Here is a tiny trained network, its code and every weight. The questions are about switching its units off for an input and a target symbol, where a switched-off unit gives its printed mean instead of its output.

import numpy as np


def w(rows, s, z=0):
    codes = np.array(rows[::2]) - 128.0
    scale = np.full(codes.shape[1], s)
    scale[-1] = z or s
    return codes * scale


def f(y):
    return y / 2 * (1 + np.tanh(0.7978845608 * (y + 0.044715 * y**3)))


def softmax(a):
    e = np.exp(a - a.max(-1, keepdims=True))
    return e / e.sum(-1, keepdims=True)


def log_softmax(a):
    a = a - a.max(-1, keepdims=True)
    return a - np.log(np.exp(a).sum(-1, keepdims=True))


def net(x, mask):
    ids = ['ΓΛΠαβζημξσψω'.index(c) for c in x.split()]
    T = len(ids)
    res = E[ids] + P[:T]
    u = 0
    for l in range(2):
        q, k, v = (res @ M[l].T for M in (Q, K, V))
        z = softmax(np.where(np.tri(T) > 0, q @ k.T / 2**0.5, -1e9)) @ v
        res = res + np.where(mask[u], z, O[l][:, -1]) @ O[l][:, :-1]
        u += 1
        y = f(res @ A[l][:, :-1].T + A[l][:, -1])
        res = res + np.where(mask[u : u + 4], y, B[l][:, -1]) @ B[l][:, :-1]
        u += 4
    return log_softmax(res[-1] @ U[:, :-1].T + U[:, -1])


Q, K, V, O, A, B = {}, {}, {}, {}, {}, {}
E = w([
[104,93,123,119,139,165,45,171,44,146],'Γ',
[65,138,72,131,165,106,234,174,195,165],'Λ',
[189,99,80,152,181,218,168,131,94,84],'Π',
[168,243,111,144,100,142,77,142,108,69],'α',
[134,118,42,231,98,86,23,74,141,218],'β',
[179,185,137,158,131,104,110,182,86,67],'ζ',
[171,103,135,41,202,112,81,115,126,169],'η',
[125,131,52,86,93,197,176,115,57,80],'μ',
[72,110,254,144,29,199,130,100,188,146],'ξ',
[60,162,206,73,100,195,88,112,130,155],'σ',
[57,22,107,105,68,43,134,142,67,140],'ψ',
[103,82,163,138,173,132,63,89,108,70],'ω',
],0.0095)
P = w([
[205,98,181,58,157,116,132,98,119,134],'0',
[36,190,135,94,173,142,96,91,62,51],'1',
[139,102,131,181,117,216,84,217,150,105],'2',
[167,83,152,113,150,96,153,93,129,146],'3',
[25,203,103,79,155,112,113,79,63,104],'4',
[141,99,107,159,95,184,108,202,169,169],'5',
[138,93,133,156,121,84,172,101,139,142],'6',
[2,204,91,72,130,79,126,80,75,108],'7',
[144,105,107,123,103,170,108,200,187,172],'8',
[139,108,154,152,124,92,159,104,131,131],'9',
],0.0079)
Q[0] = w([
[254,40,201,248,25,211,78,194,213,146],'L0H1',
[8,176,74,42,200,67,223,115,101,111],'L0H1',
],0.0053)
K[0] = w([
[244,158,238,26,217,237,74,110,89,39],'L0H1',
[3,118,57,156,64,20,219,131,187,188],'L0H1',
],0.0061)
V[0] = w([
[195,195,147,193,96,233,15,82,63,96],'L0H1',
[124,254,105,186,175,160,219,192,254,174],'L0H1',
],0.0052)
O[0] = w([
[137,116,112,157,89,166,26,103,195,2,2],'L0H1',
[172,250,181,222,123,128,172,167,158,160,78],'L0H1',
],0.006,0.0027)
A[0] = w([
[86,60,101,132,39,135,36,239,94,140,251],'L0N1',
[205,20,100,101,152,12,106,3,120,180,131],'L0N2',
[245,79,132,97,187,161,126,218,186,214,213],'L0N3',
[169,75,162,124,131,64,162,210,181,243,201],'L0N4',
],0.0051,0.0031)
B[0] = w([
[57,120,93,177,78,168,67,198,99,159,233],'L0N1',
[193,102,147,177,160,77,127,36,4,228,239],'L0N2',
[223,120,140,151,148,252,128,212,148,233,254],'L0N3',
[136,90,147,170,54,165,83,204,189,253,253],'L0N4',
],0.0052,0.004)
Q[1] = w([
[90,218,2,11,236,64,45,6,4,181],'L1H1',
[18,98,30,69,47,69,83,209,82,108],'L1H1',
],0.0036)
K[1] = w([
[109,112,86,253,18,58,75,125,139,178],'L1H1',
[74,131,199,90,84,53,122,73,32,139],'L1H1',
],0.0048)
V[1] = w([
[46,141,60,182,3,41,145,116,91,160],'L1H1',
[85,66,185,38,57,164,233,189,120,67],'L1H1',
],0.0049)
O[1] = w([
[67,182,25,72,33,100,141,149,108,119,32],'L1H1',
[70,58,169,54,135,183,254,148,120,115,9],'L1H1',
],0.0063,0.0015)
A[1] = w([
[100,163,90,163,97,198,146,191,225,103,244],'L1N1',
[20,177,48,72,78,93,70,134,100,86,85],'L1N2',
[47,202,122,150,152,128,166,170,117,118,251],'L1N3',
[101,148,103,80,142,33,69,2,130,71,145],'L1N4',
],0.0057,0.0021)
B[1] = w([
[32,100,65,163,166,89,52,139,100,71,251],'L1N1',
[253,195,132,98,109,229,198,161,194,183,253],'L1N2',
[157,246,165,196,206,101,124,54,54,187,218],'L1N3',
[158,90,126,47,108,47,172,127,238,44,208],'L1N4',
],0.0056,0.0029)
U = w([
[32,83,63,168,151,170,45,168,69,84,254],'Γ',
[165,118,116,130,101,227,117,231,206,191,112],'Λ',
[195,82,101,183,148,197,233,73,129,84,109],'Π',
[213,208,112,120,86,89,113,143,225,81,121],'α',
[152,135,89,190,101,48,85,81,151,119,36],'β',
[172,150,161,146,110,71,129,187,110,67,97],'ζ',
[149,203,166,170,206,90,119,62,19,189,135],'η',
[148,134,72,25,123,161,231,121,103,111,112],'μ',
[84,116,222,122,67,168,141,67,194,127,111],'ξ',
[55,155,232,65,101,159,125,64,166,137,184],'σ',
[82,49,132,126,99,46,163,113,77,147,51],'ψ',
[59,61,151,86,217,3,105,91,183,76,149],'ω',
],0.006,0.0031)

Each question gives the input, a string of symbols that net reads in full, and the target symbol t.
The units are the heads (2 rows each of Q, K, V and O) and the neurons (one row each of A and B). Each row of codes is followed by its name. A weight is (code - 128) times the scale printed after its matrix; where a second scale follows, it is the last column's (O, A, B and U).
mask holds one flag per unit, layer by layer, with each layer's heads first. A switched-off unit (its flag False) gives its mean, the last column of its rows in O or B, instead of its output. The means were averaged over made-up inputs and are rounded, as every weight is.
A unit's drop is (log p(t) with every unit on - log p(t) with that unit switched off) / (log p(t) with every unit on - log p(t) with every unit switched off).
The circuit of an input: a set's keep is (log p(t) with only the set's units on - log p(t) with every unit switched off) / (log p(t) with every unit on - log p(t) with every unit switched off). Starting from all 10 units, units are removed one at a time, each time the one whose removal leaves the highest keep (on an exact tie, the one counted first), for as long as the keep stays at least 0.8.
circuit, biggest first: the units of the circuit, biggest drop first
unit that matters most: the unit with the biggest drop
k most important neurons: the k neurons with the biggest drops, biggest first
top k neurons in layer l: the k neurons of layer l with the biggest drops, biggest first
input ψ ψ ψ Λ ζ ω Λ μ, target η: circuit, biggest first => L0H1
input η Γ Γ Λ Π η ψ Λ α ω, target ω: circuit, biggest first => L0N3, L1N4, L0N4, L0H1
input ψ μ η, target Γ: circuit, biggest first => L0H1, L1N2, L0N1
input ψ Π Λ ξ Λ Λ η ζ, target η: circuit, biggest first => L0H1, L1N3
input Π Λ η ψ α α ζ Π, target μ: top 3 neurons in layer 0 => L0N3, L0N4, L0N2
input η β α η η Γ β Π, target α: top 2 neurons in layer 1 => L1N2, L1N4
input η Γ ω η η μ, target Γ: 3 most important neurons => L1N1, L0N1, L0N2
input η α ψ Π ψ Π Λ ψ, target μ: 2 most important neurons => L1N2, L0N3
input ξ σ η η ψ η Λ Π, target η: 2 most important neurons => L1N3, L1N4
input Π Λ ξ ψ Λ β, target Γ: 3 most important neurons => L1N1, L0N1, L1N4
input η η ψ σ η η η ω, target μ: 4 most important neurons => L1N2, L0N1, L0N3, L0N4
input Λ ψ ζ η ψ β ξ β, target α: circuit, biggest first => L1H1, L1N2, L1N4, L0N3
input σ Γ ξ α η η Π ψ, target μ: circuit, biggest first => L1N2, L1H1, L0H1
input Π β η Λ Λ Π Λ Γ, target η: unit that matters most => L0H1
input σ η ξ β, target β: top 3 neurons in layer 0 => L0N2, L0N3, L0N4
input Λ η η η Λ ξ ψ α β, target Γ: circuit, biggest first => L0N1, L0H1, L1N2
input μ η η Λ η η μ η σ, target Γ: top 2 neurons in layer 1 => L1N1, L1N2
input η η Λ β η σ η η η ω, target ω: top 3 neurons in layer 0 => L0N3, L0N4, L0N1
input η ψ Λ η η ψ σ η, target μ: top 3 neurons in layer 0 => L0N1, L0N3, L0N4
input η Λ Π ψ η ψ α η Γ, target Γ: unit that matters most => L1N1
input Λ μ α η ω ψ η ζ, target μ: 2 most important neurons => L1N2, L0N3
input ζ η ω α η, target ω: top 2 neurons in layer 0 => L0N4, L0N3
input β Π α η Γ, target α: top 3 neurons in layer 0 => L0N3, L0N2, L0N4
input β ψ ψ η Π η η ω, target μ: top 2 neurons in layer 0 => L0N1, L0N3
